Below are the code and all the weights of a small trained network. Each question names an input and a class and asks about switching units off, where a switched-off unit gives its printed mean instead of its output.

import numpy as np


def w(rows, s, z=0):
    codes = np.array(rows[::2]) - 128.0
    scale = np.full(codes.shape[1], s)
    scale[-1] = z or s
    return codes * scale


def f(y):
    return y / 2 * (1 + np.tanh(0.7978845608 * (y + 0.044715 * y**3)))


def log_softmax(a):
    a = a - a.max(-1, keepdims=True)
    return a - np.log(np.exp(a).sum(-1, keepdims=True))


def net(x, mask):
    res = np.array(x, float).reshape(1, 5) / 4 @ E
    y = f(res @ A[0][:, :-1].T + A[0][:, -1])
    res = res + np.where(mask, y, B[0][:, -1]) @ B[0][:, :-1]
    return log_softmax(res[-1] @ U[:, :-1].T + U[:, -1])


A, B = {}, {}
E = w([
[40,47,218],'x0',
[128,125,133],'x1',
[249,119,253],'x2',
[171,6,68],'x3',
[127,128,128],'x4',
],0.004)
A[0] = w([
[89,119,82,81],'n0',
[170,16,73,24],'n1',
[211,189,60,26],'n2',
[195,134,185,44],'n3',
[102,105,163,70],'n4',
[92,106,158,28],'n5',
[51,145,69,68],'n6',
[127,107,162,69],'n7',
[195,120,194,72],'n8',
[80,235,181,51],'n9',
[198,126,195,63],'n10',
[68,133,63,73],'n11',
[69,128,76,44],'n12',
[172,14,77,51],'n13',
[178,175,94,20],'n14',
[123,146,125,52],'n15',
[53,65,206,72],'n16',
[165,39,84,30],'n17',
[115,138,124,204],'n18',
[71,125,78,22],'n19',
[65,131,73,56],'n20',
[105,163,151,47],'n21',
[159,171,122,2],'n22',
[111,181,157,11],'n23',
[70,254,187,46],'n24',
[39,61,206,53],'n25',
[58,132,67,48],'n26',
[206,204,56,59],'n27',
[55,134,63,54],'n28',
[187,124,185,69],'n29',
[101,163,160,23],'n30',
[125,135,125,156],'n31',
[197,120,196,63],'n32',
],0.0093,0.0049)
B[0] = w([
[109,151,150,126],'n0',
[81,40,173,163],'n1',
[68,124,41,142],'n2',
[69,174,157,126],'n3',
[108,130,96,93],'n4',
[77,108,88,70],'n5',
[116,181,169,168],'n6',
[104,140,109,87],'n7',
[94,198,162,157],'n8',
[104,33,174,166],'n9',
[84,196,165,153],'n10',
[115,180,158,159],'n11',
[92,164,149,120],'n12',
[93,44,186,187],'n13',
[60,97,70,86],'n14',
[94,111,117,64],'n15',
[117,143,30,187],'n16',
[73,66,164,130],'n17',
[165,145,147,251],'n18',
[76,159,144,102],'n19',
[99,169,154,136],'n20',
[97,95,128,75],'n21',
[40,91,95,62],'n22',
[69,75,129,71],'n23',
[103,4,189,193],'n24',
[100,132,19,186],'n25',
[96,177,158,144],'n26',
[99,121,27,177],'n27',
[100,187,162,158],'n28',
[92,180,153,136],'n29',
[81,84,123,69],'n30',
[144,134,132,166],'n31',
[93,197,162,154],'n32',
],0.034,0.002)
U = w([
[152,147,168,18],'0',
[158,1,164,93],'1',
[151,86,13,53],'2',
[216,90,135,252],'3',
[212,90,136,225],'4',
],0.0081,0.0036)

Each question gives the input, the list of numbers given to net, and the class t.
The units are the neurons (one row each of A and B). Each row of codes is followed by its name. A weight is (code - 128) times the scale printed after its matrix; where a second scale follows, it is the last column's (A, B and U).
mask holds one flag per neuron, in row order. A switched-off neuron (its flag False) gives its mean, the last column of its row in B, instead of its output. The means were averaged over made-up inputs and are rounded, as every weight is.
A unit's drop is (log p(t) with every unit on - log p(t) with that unit switched off) / (log p(t) with every unit on - log p(t) with every unit switched off).
The circuit of an input: a set's keep is (log p(t) with only the set's units on - log p(t) with every unit switched off) / (log p(t) with every unit on - log p(t) with every unit switched off). Starting from the 12 units with the biggest drops (on a tie, the unit counted first), units are removed one at a time, each time the one whose removal leaves the highest keep (on an exact tie, the one counted first), for as long as the keep stays at least 0.8.
circuit, biggest first: the units of the circuit, biggest drop first
top k neurons: the k neurons with the biggest drops, biggest first
drop of u: that unit's drop, to one decimal
input [-8,6,-3,-2,0], class 2: circuit, biggest first => (n27)
input [-7,-1,0,7,2], class 1: circuit, biggest first => (n13; n1)
input [-8,5,-4,7,-8], class 2: top 2 neurons => (n27; n2)
input [-4,-8,6,8,-1], class 1: top 3 neurons => (n13; n1; n17)
input [8,6,2,6,8], class 2: top 2 neurons => (n25; n16)
input [0,1,1,-6,-5], class 1: circuit, biggest first => (n24; n9)
input [-6,5,0,2,0], class 2: circuit, biggest first => (n27; n2)
input [6,2,-1,7,2], class 1: top 3 neurons => (n13; n1; n17)
input [-7,-1,6,-3,-1], class 2: top 3 neurons => (n27; n2; n14)
input [8,8,5,0,6], class 2: top 2 neurons => (n25; n16)
input [4,2,3,8,-4], class 1: top 2 neurons => (n13; n1)
input [5,-2,5,8,1], class 1: top 2 neurons => (n13; n1)
input [-7,-7,-5,-6,5], class 2: top 4 neurons => (n27; n2; n14; n13)
input [7,-3,-1,-8,1], class 1: circuit, biggest first => (n24)
input [7,6,-2,2,-3], class 2: top 2 neurons => (n25; n16)
input [2,-1,3,8,6], class 1: top 2 neurons => (n13; n1)
input [-4,-3,1,-5,-5], class 1: top 2 neurons => (n24; n9)
input [3,3,6,-1,1], class 0: drop of n3 => 0.1
input [8,6,8,-1,-4], class 0: drop of n19 => 0.0
input [6,-8,8,7,-2], class 0: drop of n10 => 0.2
